Below is a small trained network, with its code and all its weights. Each question gives an input and a class and asks what happens when units are switched off, that is, made to give their printed mean instead of their output.

import numpy as np


def w(rows, s, z=0):
    codes = np.array(rows[::2]) - 128.0
    scale = np.full(codes.shape[1], s)
    scale[-1] = z or s
    return codes * scale


def norm(h):
    return h / np.sqrt((h * h).mean(-1, keepdims=True) + 1e-5)


def f(y):
    return np.maximum(y, 0)


def log_softmax(a):
    a = a - a.max(-1, keepdims=True)
    return a - np.log(np.exp(a).sum(-1, keepdims=True))


def net(x, mask):
    res = np.array(x, float).reshape(1, 7) / 4 @ E
    u = 0
    for l in range(2):
        y = f(norm(res) @ A[l][:, :-1].T + A[l][:, -1])
        res = res + np.where(mask[u : u + 13], y, B[l][:, -1]) @ B[l][:, :-1]
        u += 13
    return log_softmax(norm(res)[-1] @ U[:, :-1].T + U[:, -1])


A, B = {}, {}
E = w([
[103,45,96,174,123,95],'x0',
[51,205,177,197,63,150],'x1',
[119,128,219,218,188,143],'x2',
[42,148,79,104,246,161],'x3',
[135,162,24,180,113,76],'x4',
[185,159,107,136,133,252],'x5',
[187,172,157,131,201,96],'x6',
],0.0029)
A[0] = w([
[101,145,186,237,167,218,90],'L0N1',
[166,101,121,19,126,24,48],'L0N2',
[35,140,187,159,94,3,76],'L0N3',
[164,37,90,160,192,102,33],'L0N4',
[202,196,216,84,162,78,105],'L0N5',
[146,146,15,120,239,54,64],'L0N6',
[239,43,98,176,242,135,5],'L0N7',
[98,120,172,109,42,201,36],'L0N8',
[124,125,221,182,131,173,63],'L0N9',
[110,97,57,102,116,141,77],'L0N10',
[57,157,71,146,201,137,62],'L0N11',
[65,42,57,152,85,171,80],'L0N12',
[145,53,138,6,232,192,89],'L0N13',
],0.0044,0.0023)
B[0] = w([
[155,167,241,96,183,58,246],'L0N1',
[150,199,219,168,180,114,227],'L0N2',
[197,150,9,56,105,191,251],'L0N3',
[142,175,129,64,137,108,176],'L0N4',
[88,189,227,158,189,136,234],'L0N5',
[62,66,169,130,90,184,254],'L0N6',
[157,174,124,2,81,104,206],'L0N7',
[108,101,167,78,66,153,181],'L0N8',
[85,97,183,184,110,103,208],'L0N9',
[135,112,117,103,152,73,179],'L0N10',
[106,98,118,197,160,148,207],'L0N11',
[182,208,183,86,188,77,203],'L0N12',
[112,154,32,212,80,145,245],'L0N13',
],0.0047,0.0023)
A[1] = w([
[84,105,253,183,211,103,17],'L1N1',
[65,213,132,82,55,136,6],'L1N2',
[143,98,171,106,6,196,42],'L1N3',
[103,84,119,148,125,35,112],'L1N4',
[17,135,97,122,159,159,185],'L1N5',
[48,124,67,89,176,197,78],'L1N6',
[228,166,83,178,136,116,77],'L1N7',
[179,124,163,140,11,125,101],'L1N8',
[169,190,151,112,213,131,142],'L1N9',
[149,243,146,150,141,231,131],'L1N10',
[91,175,122,187,66,81,179],'L1N11',
[166,138,32,253,53,80,11],'L1N12',
[155,224,139,95,99,214,100],'L1N13',
],0.0049,0.0016)
B[1] = w([
[175,239,196,203,119,165,250],'L1N1',
[128,58,166,55,89,129,186],'L1N2',
[2,111,127,165,122,204,192],'L1N3',
[198,150,109,109,103,155,169],'L1N4',
[198,161,97,188,160,145,222],'L1N5',
[179,143,86,214,158,94,213],'L1N6',
[105,121,81,114,184,78,186],'L1N7',
[60,145,86,183,193,189,221],'L1N8',
[121,101,156,94,29,60,234],'L1N9',
[164,80,117,61,74,57,254],'L1N10',
[170,67,77,112,163,144,205],'L1N11',
[144,129,83,164,246,141,189],'L1N12',
[96,31,118,97,140,78,226],'L1N13',
],0.0051,0.0033)
U = w([
[136,188,250,178,138,140,200],'0',
[10,66,134,113,63,228,4],'1',
[171,110,124,43,104,61,118],'2',
[143,119,12,166,188,135,149],'3',
],0.011,0.0029)

Each question gives the input, the list of numbers given to net, and the class t.
The units are the neurons (one row each of A and B). Each row of codes is followed by its name. A weight is (code - 128) times the scale printed after its matrix; where a second scale follows, it is the last column's (A, B and U).
mask holds one flag per neuron, layer by layer. A switched-off neuron (its flag False) gives its mean, the last column of its row in B, instead of its output. The means were averaged over made-up inputs and are rounded, as every weight is.
A unit's drop is (log p(t) with every unit on - log p(t) with that unit switched off) / (log p(t) with every unit on - log p(t) with every unit switched off).
The circuit of an input: a set's keep is (log p(t) with only the set's units on - log p(t) with every unit switched off) / (log p(t) with every unit on - log p(t) with every unit switched off). Starting from the 12 units with the biggest drops (on a tie, the unit counted first), units are removed one at a time, each time the one whose removal leaves the highest keep (on an exact tie, the one counted first), for as long as the keep stays at least 0.8.
units of the circuit, in order: the units of the circuit, biggest drop first
most important unit: the unit with the biggest drop
k most important neurons: the k neurons with the biggest drops, biggest first
top k neurons in layer l: the k neurons of layer l with the biggest drops, biggest first
drop when u is switched off: that unit's drop, to one decimal
input [-7,-8,-2,5,-4,-5,5], class 0: units of the circuit, in order -> (L0N5; L0N2)
input [-2,-1,6,-7,-3,5,-8], class 1: most important unit -> L1N3
input [1,-7,7,-4,2,7,8], class 2: units of the circuit, in order -> (L0N7; L1N9)
input [7,2,-5,-6,-7,-8,0], class 1: units of the circuit, in order -> (L1N3; L1N8; L0N3)
input [-5,-7,5,8,-5,8,0], class 2: 4 most important neurons -> (L1N10; L0N7; L1N9; L0N1)
input [-3,-3,-6,-5,2,3,-1], class 3: units of the circuit, in order -> (L1N8; L1N9)
input [-2,7,-1,0,6,-4,6], class 3: top 2 neurons in layer 1 -> (L1N12; L1N11)
input [3,8,0,-6,4,5,0], class 1: 2 most important neurons -> (L1N3; L0N8)
input [7,-6,8,0,-3,8,2], class 2: top 2 neurons in layer 0 -> (L0N7; L0N13)
input [-2,-4,-5,-8,3,-8,-1], class 3: top 3 neurons in layer 0 -> (L0N1; L0N7; L0N12)
input [2,4,-5,-8,0,2,3], class 1: drop when L1N3 is switched off -> 0.2
input [4,-6,0,-8,-7,-2,4], class 0: drop when L0N2 is switched off -> 0.1
input [-1,-1,-5,1,-7,-4,-3], class 1: drop when L0N13 is switched off -> 0.3
input [8,5,-5,-2,-8,8,5], class 1: units of the circuit, in order -> (L1N3)
